Below is a small trained network, with its code and all its weights. Each question gives an input and a target symbol and asks what happens when units are switched off, that is, made to give their printed mean instead of their output.

import numpy as np


def w(rows, s, z=0):
    codes = np.array(rows[::2]) - 128.0
    scale = np.full(codes.shape[1], s)
    scale[-1] = z or s
    return codes * scale


def softmax(a):
    e = np.exp(a - a.max(-1, keepdims=True))
    return e / e.sum(-1, keepdims=True)


def log_softmax(a):
    a = a - a.max(-1, keepdims=True)
    return a - np.log(np.exp(a).sum(-1, keepdims=True))


def net(x, mask):
    ids = ['αβδεμπστφψ'.index(c) for c in x.split()]
    T = len(ids)
    res = E[ids] + P[:T]
    u = 0
    for l in range(2):
        r = res
        for j in range(3):
            rows = slice(2 * j, 2 * j + 2)
            q, k, v = (r @ M[l][rows].T for M in (Q, K, V))
            z = softmax(np.where(np.tri(T) > 0, q @ k.T / 2**0.5, -1e9)) @ v
            o = O[l][rows]
            res = res + np.where(mask[u + j], z, o[:, -1]) @ o[:, :-1]
        u += 3
    return log_softmax(res[-1] @ U[:, :-1].T + U[:, -1])


Q, K, V, O = {}, {}, {}, {}
E = w([
[72,149,156],'α',
[157,122,122],'β',
[142,117,115],'δ',
[145,123,103],'ε',
[130,138,171],'μ',
[140,95,90],'π',
[135,35,155],'σ',
[115,140,249],'τ',
[43,85,243],'φ',
[192,161,253],'ψ',
],0.014)
P = w([
[107,193,113],'0',
[155,62,144],'1',
[161,77,151],'2',
[146,84,146],'3',
[155,81,158],'4',
[159,89,159],'5',
[160,92,166],'6',
[148,81,181],'7',
[151,88,159],'8',
[162,93,165],'9',
[156,96,192],'10',
[155,102,200],'11',
[140,80,231],'12',
[142,58,254],'13',
],0.0073)
Q[0] = w([
[121,169,90],'0.h0',
[40,140,113],'0.h0',
[132,141,145],'0.h1',
[157,161,96],'0.h1',
[117,68,205],'0.h2',
[134,249,61],'0.h2',
],0.017)
K[0] = w([
[27,67,137],'0.h0',
[110,114,49],'0.h0',
[128,149,110],'0.h1',
[89,130,22],'0.h1',
[94,224,103],'0.h2',
[153,40,7],'0.h2',
],0.013)
V[0] = w([
[173,164,107],'0.h0',
[148,43,123],'0.h0',
[97,148,144],'0.h1',
[44,195,186],'0.h1',
[213,79,79],'0.h2',
[143,250,106],'0.h2',
],0.011)
O[0] = w([
[200,129,135,97],'0.h0',
[52,82,175,182],'0.h0',
[121,134,104,137],'0.h1',
[98,185,3,170],'0.h1',
[203,71,160,1],'0.h2',
[227,153,33,59],'0.h2',
],0.0081,0.0061)
Q[1] = w([
[214,177,95],'1.h0',
[72,40,115],'1.h0',
[76,165,145],'1.h1',
[111,9,75],'1.h1',
[49,61,68],'1.h2',
[117,145,176],'1.h2',
],0.015)
K[1] = w([
[91,102,255],'1.h0',
[119,96,49],'1.h0',
[173,163,168],'1.h1',
[150,46,9],'1.h1',
[149,174,140],'1.h2',
[183,74,82],'1.h2',
],0.015)
V[1] = w([
[115,24,199],'1.h0',
[206,217,180],'1.h0',
[112,62,59],'1.h1',
[117,158,175],'1.h1',
[114,246,254],'1.h2',
[174,101,142],'1.h2',
],0.0096)
O[1] = w([
[85,169,254,92],'1.h0',
[242,164,96,4],'1.h0',
[57,64,214,93],'1.h1',
[199,155,95,194],'1.h1',
[165,235,239,220],'1.h2',
[194,156,100,95],'1.h2',
],0.0065,0.0039)
U = w([
[44,203,65,110],'α',
[93,88,44,38],'β',
[118,106,104,8],'δ',
[135,87,122,37],'ε',
[124,154,104,136],'μ',
[105,135,207,88],'π',
[87,1,153,239],'σ',
[98,166,104,140],'τ',
[1,143,79,144],'φ',
[182,163,153,254],'ψ',
],0.0064,0.0061)

Each question gives the input, a string of symbols that net reads in full, and the target symbol t.
The units are the heads (2 rows each of Q, K, V and O). Each row of codes is followed by its name. A weight is (code - 128) times the scale printed after its matrix; where a second scale follows, it is the last column's (O and U).
mask holds one flag per head, layer by layer. A switched-off head (its flag False) gives its mean, the last column of its rows in O, instead of its output. The means were averaged over made-up inputs and are rounded, as every weight is.
A unit's drop is (log p(t) with every unit on - log p(t) with that unit switched off) / (log p(t) with every unit on - log p(t) with every unit switched off).
The circuit of an input: a set's keep is (log p(t) with only the set's units on - log p(t) with every unit switched off) / (log p(t) with every unit on - log p(t) with every unit switched off). Starting from all 6 units, units are removed one at a time, each time the one whose removal leaves the highest keep (on an exact tie, the one counted first), for as long as the keep stays at least 0.8.
units of the circuit, in order: the units of the circuit, biggest drop first
most important unit: the unit with the biggest drop
which heads matter: for each layer, one digit per head in row order, 1 if its drop is at least 0.15 and else 0, layers parted by /
drop of u: that unit's drop, to one decimal
input σ σ π, target π: most important unit => 1.h0
input φ σ σ δ φ τ π σ, target φ: which heads matter => 011 / 100
input φ μ δ φ δ φ φ μ, target φ: units of the circuit, in order => [0.h1 0.h2 1.h0]
input σ σ μ ψ σ σ δ τ ε φ β σ σ σ, target π: units of the circuit, in order => [1.h0 0.h1 1.h2 0.h2]
input σ σ σ β, target π: units of the circuit, in order => [1.h0 0.h1 0.h2]
input σ σ β σ α ε, target π: units of the circuit, in order => [1.h0 0.h1 0.h2]
input σ π σ φ σ φ α π σ α β, target π: units of the circuit, in order => [1.h0 0.h2 0.h1]
input σ μ δ σ α, target π: units of the circuit, in order => [1.h0 0.h1 0.h2]
input φ π φ, target φ: which heads matter => 011 / 000
input σ β σ φ σ φ ψ τ σ σ α α σ, target π: which heads matter => 000 / 101
input ε β β σ σ σ φ σ δ ε, target σ: drop of 1.h1 => 0.1
input π σ β, target σ: drop of 1.h1 => 0.1
input ψ ψ α, target ψ: drop of 0.h0 => 0.2
